Here is a tiny trained network, its code and every weight. The questions are about switching its units off for an input and a class, where a switched-off unit gives its printed mean instead of its output.

import numpy as np


def w(rows, s, z=0):
    codes = np.array(rows[::2]) - 128.0
    scale = np.full(codes.shape[1], s)
    scale[-1] = z or s
    return codes * scale


def norm(h):
    return h / np.sqrt((h * h).mean(-1, keepdims=True) + 1e-5)


def f(y):
    return y / 2 * (1 + np.tanh(0.7978845608 * (y + 0.044715 * y**3)))


def log_softmax(a):
    a = a - a.max(-1, keepdims=True)
    return a - np.log(np.exp(a).sum(-1, keepdims=True))


def net(x, mask):
    res = np.array(x, float).reshape(1, 7) / 4 @ E
    u = 0
    for l in range(2):
        y = f(norm(res) @ A[l][:, :-1].T + A[l][:, -1])
        res = res + np.where(mask[u : u + 5], y, B[l][:, -1]) @ B[l][:, :-1]
        u += 5
    return log_softmax(norm(res)[-1] @ U[:, :-1].T + U[:, -1])


A, B = {}, {}
E = w([
[172,5,100,107,144,122],'x0',
[91,108,74,230,147,180],'x1',
[130,128,129,130,128,127],'x2',
[121,126,128,126,130,129],'x3',
[102,113,157,166,34,63],'x4',
[122,127,129,128,129,127],'x5',
[129,128,128,127,128,129],'x6',
],0.012)
A[0] = w([
[161,114,178,5,108,102,84],'0.n1',
[173,164,144,20,124,130,88],'0.n2',
[134,133,125,115,124,123,2],'0.n3',
[148,149,161,51,80,78,77],'0.n4',
[141,205,166,18,107,88,146],'0.n5',
],0.018,0.0058)
B[0] = w([
[197,170,35,178,163,72,240],'0.n1',
[15,136,145,162,194,85,217],'0.n2',
[126,112,172,166,113,6,116],'0.n3',
[177,122,140,51,44,149,210],'0.n4',
[87,77,199,123,115,205,251],'0.n5',
],0.021,0.012)
A[1] = w([
[119,228,115,153,100,156,89],'1.n1',
[146,146,104,106,155,45,251],'1.n2',
[115,151,143,177,2,102,30],'1.n3',
[134,94,123,172,39,74,136],'1.n4',
[139,117,107,141,35,70,53],'1.n5',
],0.029,0.0023)
B[1] = w([
[177,209,148,147,171,131,193],'1.n1',
[109,128,86,72,79,88,200],'1.n2',
[204,3,85,83,160,15,249],'1.n3',
[33,169,211,154,129,155,232],'1.n4',
[137,239,103,169,92,230,216],'1.n5',
],0.024,0.014)
U = w([
[18,112,211,181,121,169,252],'0',
[157,232,124,150,171,186,77],'1',
[75,128,29,83,125,72,109],'2',
[134,31,53,169,142,219,121],'3',
[158,53,182,44,62,139,100],'4',
[177,110,158,185,162,48,60],'5',
[115,223,115,121,6,167,113],'6',
],0.021,0.0045)

Each question gives the input, the list of numbers given to net, and the class t.
The units are the neurons (one row each of A and B). Each row of codes is followed by its name. A weight is (code - 128) times the scale printed after its matrix; where a second scale follows, it is the last column's (A, B and U).
mask holds one flag per neuron, layer by layer. A switched-off neuron (its flag False) gives its mean, the last column of its row in B, instead of its output. The means were averaged over made-up inputs and are rounded, as every weight is.
A unit's drop is (log p(t) with every unit on - log p(t) with that unit switched off) / (log p(t) with every unit on - log p(t) with every unit switched off).
The circuit of an input: a set's keep is (log p(t) with only the set's units on - log p(t) with every unit switched off) / (log p(t) with every unit on - log p(t) with every unit switched off). Starting from all 10 units, units are removed one at a time, each time the one whose removal leaves the highest keep (on an exact tie, the one counted first), for as long as the keep stays at least 0.8.
circuit, biggest first: the units of the circuit, biggest drop first
top k neurons: the k neurons with the biggest drops, biggest first
k most important neurons of layer l: the k neurons of layer l with the biggest drops, biggest first
input [-6,5,-7,-4,8,5,-2], class 5: circuit, biggest first	1.n3
input [1,3,-2,7,0,5,2], class 3: 3 most important neurons of layer 0	0.n1; 0.n2; 0.n5
input [3,2,3,3,6,6,-2], class 0: top 2 neurons	1.n4; 0.n1
input [-6,-7,4,6,1,1,-4], class 4: circuit, biggest first	0.n5; 1.n4
input [-2,-4,4,-1,2,5,-3], class 4: top 2 neurons	0.n4; 0.n5
input [-2,1,1,-5,8,2,-1], class 5: top 4 neurons	1.n3; 0.n1; 0.n5; 1.n4
input [-5,-1,0,2,1,6,3], class 4: top 2 neurons	1.n4; 0.n2
input [0,5,-2,6,6,-4,8], class 5: 3 most important neurons of layer 0	0.n1; 0.n5; 0.n2
input [0,-3,-4,0,4,7,-1], class 4: top 3 neurons	0.n5; 1.n3; 0.n4
input [6,7,2,1,1,-7,7], class 0: 3 most important neurons of layer 0	0.n1; 0.n5; 0.n2
input [2,-1,2,-5,7,-2,-7], class 6: 2 most important neurons of layer 1	1.n5; 1.n4
input [-1,-1,-3,-2,7,-5,3], class 4: top 2 neurons	1.n3; 0.n1
input [0,6,-5,5,2,3,3], class 5: top 2 neurons	0.n5; 0.n1
input [-1,-2,-6,-2,0,4,6], class 0: top 2 neurons	0.n5; 0.n2
input [1,1,-6,-6,1,-4,6], class 0: 2 most important neurons of layer 0	0.n1; 0.n4
input [4,0,-3,4,-7,2,-5], class 2: most important neuron of layer 1	1.n4
input [1,-7,0,2,-3,-6,8], class 2: 3 most important neurons of layer 0	0.n1; 0.n2; 0.n4
input [8,4,2,1,6,-3,-7], class 0: top 2 neurons	1.n4; 0.n1
input [-2,-3,2,0,3,1,0], class 4: 2 most important neurons of layer 0	0.n5; 0.n4
input [1,-5,-6,-8,2,0,-1], class 6: top 2 neurons	1.n5; 0.n4
input [-6,-6,-6,4,-6,-1,-4], class 0: circuit, biggest first	0.n5
input [5,-7,-4,-3,-3,4,8], class 2: top 2 neurons	0.n1; 0.n2
input [-8,0,4,-7,1,8,-8], class 4: 3 most important neurons of layer 0	0.n2; 0.n1; 0.n5
input [1,2,0,0,-1,-6,5], class 3: 2 most important neurons of layer 1	1.n4; 1.n1
input [1,-4,-2,-5,1,-1,4], class 6: top 3 neurons	0.n4; 0.n1; 1.n5
input [0,-2,1,-6,6,7,2], class 4: top 3 neurons	1.n3; 0.n5; 1.n1
input [-2,2,-4,-2,8,0,4], class 5: top 3 neurons	1.n3; 0.n1; 0.n5
input [-2,-1,4,-7,8,-4,-4], class 4: circuit, biggest first	1.n3; 0.n1
input [-5,-5,4,-4,-5,3,7], class 0: top neuron	0.n5
input [7,-8,4,-4,-8,-2,-8], class 2: circuit, biggest first	0.n1; 1.n2
